Each row comes from the steps of one path. Every step used is in the known rows, and no mark comes twice. Write the path behind each row, first mark first.
In the rows, zero is written as 128.
Known rows
lidog > ditesif > ditor > rizi: [110 102 114 142  79 140 159  86 167 127 156 138 121 201 104 106 142 160
  89 131 133 108 116 122  78]
ditor > ditesif > lonar > tamo: [114  96  93 125 109 174 115 118 173 138 122 156 153 163 145 101 102 138
 138 123 145 143  73  55  59]
tamo > ditesif > lonar > lidog > rizi: [126 122 105 147  94  99  59 115 165 147 136 144 145 137 100  99 132 123
  82  93 116 159 145  59  62]
ditor > rizi > lidog > ditesif > lonar: [134  91 116 128  97 172 124 106 207 162 135 123 163 166  78  88 128 152
  73 146 164 129 121  68  46]
ditesif > lonar > lidog: [126 114 100 125  98 121  88 118 170 155 128 144 137 112 100  80 130 148
  87  77 131 148 125  52  63]
ditor > ditesif > lonar > lidog: [113 101 108 126  92 173  94 140 168 139 150 147 147 130 124  86 116 148
 116  99 143 150 107  57  62]
lidog > rizi: [156 107  97 161 110 111 114  96 160 125 110 113 168 158  82 130 161 140
  82 110 130 142 128 122  71]
bilis > lidog > ditesif > lonar > tamo: [120 119  77 129 122 147 118 100 157 145 119 132 109 190  80  83 121 164
 130 115 147 106 100  48  21]
ditor > rizi > lidog: [172  81 133 140  90 137 101 113 192 137 159 114 195 153  98 101 136 140
 101 139 156 157 116 114  84]
lonar > lidog: [141 110 116 138  87 102  85 127 145 132 149 120 140 118 104  89 148 143
 104  72 127 153 136  91  84]
bilis > tamo: [151 100  91 132 126 133 128  99 152 103 148 140 170 143 145 102 109 127
 127  80 136 152  88 100 106]
tamo > ditesif > ditor > rizi > lidog: [145  95 142 137  73 113 100 110 174 119 180 138 164 176 138 118 120 121
 119 133 120 151 122 118 105]
bilis > lonar: [168 109  91 143 127 120 113 109 157 105 138 127 146 155 113 103 118 146
 138  88 134 140 115  89  71]
bilis > lonar > tamo > ditesif: [160 110  96 150 121  90  92 106 147 110 141 135 138 176 137 107  97 117
 174  92 120 153 105  66  66]
bilis > ditor > rizi > lidog: [170  75 128 127  96 165 106 123 173 141 186 117 188 158 132  95 135 141
 114 139 167 173  96 124 118]
ditesif > lonar > lidog > rizi: [127 114  97 146 103 109  89 101 176 154 108 129 151 123  69 105 153 154
  69  82 130 147 137  69  49]
rizi > lidog > ditesif > ditor: [125 100 130 115  96 159 161 113 153 130 113 107 123 164  93 123 138 152
  92 115 138 100 134  93  57]
lonar > tamo > ditor > rizi > lidog > ditesif: [119  79 117 122  92 127 106 100 166 158 140 123 143 182 107 106 124 121
 127 144 161 147 112  84  78]
ditor > ditesif > lonar > tamo > bilis > lidog: [119  90  80 126 111 167 103 121 176 130 134 148 138 157 152 106 103 134
 159 120 139 132  85  54  65]
rizi > lidog: [168  94 122 119 107 144 112 130 164 131 120 104 168 131 105 112 133 135
 103 114 148 144 126  91  75]
tamo > bilis > lonar > lidog: [153  98  92 137 105  94  95 117 160 114 142 121 120 101 130 106 129 130
 130  57 111 141 154  77  97]
ditesif > ditor > rizi: [137  93 124 147  77 113 132  85 180 117 171 146 155 178 123 117 142 153
 109 124 123 140 102 142 108]
tamo > ditor > rizi > lidog > ditesif > lonar: [114  83 111 107  97 163 100 108 190 167 146 141 143 162  95  89 117 133
  85 153 166 142 131  65  74]
ditor > ditesif > lonar > tamo > bilis > lidog > rizi: [122  92  78 145 113 157 105 108 179 132 117 134 151 167 123 130 122 139
 146 124 142 130  98  69  52]
bilis > tamo > ditesif > ditor > rizi: [137 100 119 143  95 111 117  84 166  97 203 165 170 178 172 114  98 117
 140 102 116 160  89 118 130]
rizi > lidog > ditesif: [139 101 116 116 107 168 138 129 155 139 109 100 139 154  84 104 137 142
  85 119 154 115 138  77  49]

Which path is each row?
[151  85 141 136  78 126 131  97 186 125 162 124 172 163 112 128 139 153
 108 130 135 139 112 133  96] | ditesif > ditor > rizi > lidog
[125  73  98 110 101 186 131 111 193 160 150 132 138 141 141  93 123 129
  80 137 155 136 124  77 109] | tamo > bilis > ditor > rizi > lidog > ditesif > lonar
[115 117 112 132  86 127 111 124 136 139 140 115 109 143  85  81 150 150
  89  79 135 124 147  79  57] | lonar > lidog > ditesif
[120 100 103 113 116 165 138 110 174 165  79 121 132 156  86 102 120 145
  93 121 156 112 116  32  24] | rizi > lidog > ditesif > lonar > tamo
[124  81 103 113 104 128  87  95 197 170 125 148 165 150 115 103 106 126
 119 139 156 163 100  50  73] | ditesif > lonar > tamo > ditor > rizi > lidog
[123  96  97 136  87 129 133  91 169 116 168 127 106 180 117 109 139 149
 118 121 124  99 133 120  91] | tamo > bilis > lidog > ditesif > ditor > rizi
[134  89  83 132 102  98 118  97 160 129 105 132 129 132 156 120 127 112
 128  97 116 140 112  83 105] | lonar > tamo > bilis
[130 115 117 131  84 106 106 109 142 107 161 155 126 170 158 117 116 117
 121 107 100 137 119 108 108] | tamo > ditesif > ditor
[146  96  88 130 127  96 101 100 145 120 131 136 130 163 127 112 104 125
 174  95 136 155 105  73  79] | bilis > lonar > tamo > ditor
[158 101  79 148 111 107  97 101 161 115 128 111 139 146 101 130 156 132
 113 105 123 127 145 119  85] | tamo > bilis > lidog > rizi
[117 104  99 133  97 105 137 103 150 115 136 123  81 131 122 118 135 147
 123  60 105 107 159  79  83] | tamo > bilis > lonar > lidog > ditesif > ditor
[ 89  95  87 121 104 144 118  83 181 170 127 159 115 187 104  83 113 136
  99 139 153 131 104  49  60] | lidog > ditesif > lonar > tamo > ditor > rizi
[112  84  94  99 117 180 145 116 168 165  93 120 118 138 128 106 118 128
  98 119 154 117 119  36  71] | rizi > lidog > ditesif > lonar > tamo > bilis > ditor
[129  78 113 121 105 183 131 105 183 170 151 128 157 178 117  87 125 148
 109 145 175 148  85  70  76] | bilis > ditor > rizi > lidog > ditesif > lonar > tamo
[137 104 127 144  71 104  98  97 165 114 192 159 148 186 151 111 119 122
 121 129 111 151 115 124 115] | tamo > ditesif > ditor > rizi
[104  93 104  94 116 160 120 111 166 170  89 127 122 153  96 103 113 130
 101 128 160 123 125  30  43] | rizi > lidog > ditesif > lonar > tamo > ditor
[146  88 128 137  90 158 125 112 186 146 148 107 167 176  82  94 139 145
  85 143 162 132 128 101  60] | ditor > rizi > lidog > ditesif
[119 108  66 118 117 154 119 108 168 133 123 133  96 148 112  90 124 144
 102 108 129  99 139  57  62] | tamo > bilis > lidog > ditesif > lonar
[163 102  89 147 129 100 118  96 154 116 121 127 143 164 119 112 115 143
 165  85 131 143  94  78  60] | bilis > lonar > tamo
[129  86 117 133  98 155 127  95 202 168 122 125 161 177  82  95 125 151
  95 145 161 129 105  58  40] | ditor > rizi > lidog > ditesif > lonar > tamo
[114  90  93 107 114 160 140 109 182 163  75 122 119 136 108 110 119 128
  89 114 144 107 132  28  44] | rizi > lidog > ditesif > lonar > tamo > bilis
[105 113 106 126  95 144 166  96 143 121 124 137 100 182 109 115 140 155
  92 108 122  94 122 105  70] | lidog > ditesif > ditor
[149  80 125 125  96 187 128 122 167 146 179 111 162 176 115  88 139 148
 100 143 172 149 105 113  99] | bilis > ditor > rizi > lidog > ditesif
[130  69 106 123  97 152 135 104 169 152 140 115 136 162 146 112 130 119
 121 131 151 136 108  86 108] | lonar > tamo > bilis > ditor > rizi > lidog > ditesif
[159  67 109 122  96 154 110 118 180 136 173 121 166 127 163 107 134 118
 108 127 149 161 121 116 147] | tamo > bilis > ditor > rizi > lidog
[108  97  77 108 117 121  95  95 168 157 106 164 127 146 133  98 105 123
 121 115 136 154  96  46  82] | ditesif > lonar > tamo > ditor
[106 106 133 145  61 115 128 101 156 138 170 127 114 167  87  96 157 164
  92  93 127 120 135 108  71] | lonar > lidog > ditesif > ditor > rizi
[126 103 107 108 116 180 137 121 176 160  94 120 134 144  80  95 123 148
  72 122 155 109 131  45  32] | rizi > lidog > ditesif > lonar
[170 116  94 159 115 112  94 104 151 112 139 104 159 175  64 118 159 158
 120 112 140 136 124 126  53] | bilis > lidog > rizi
[133 101  66 141 122 107 104  83 185 145  91 132 138 146 104 126 134 137
 120 106 126 127 112  60  54] | ditesif > lonar > tamo > bilis > lidog > rizi
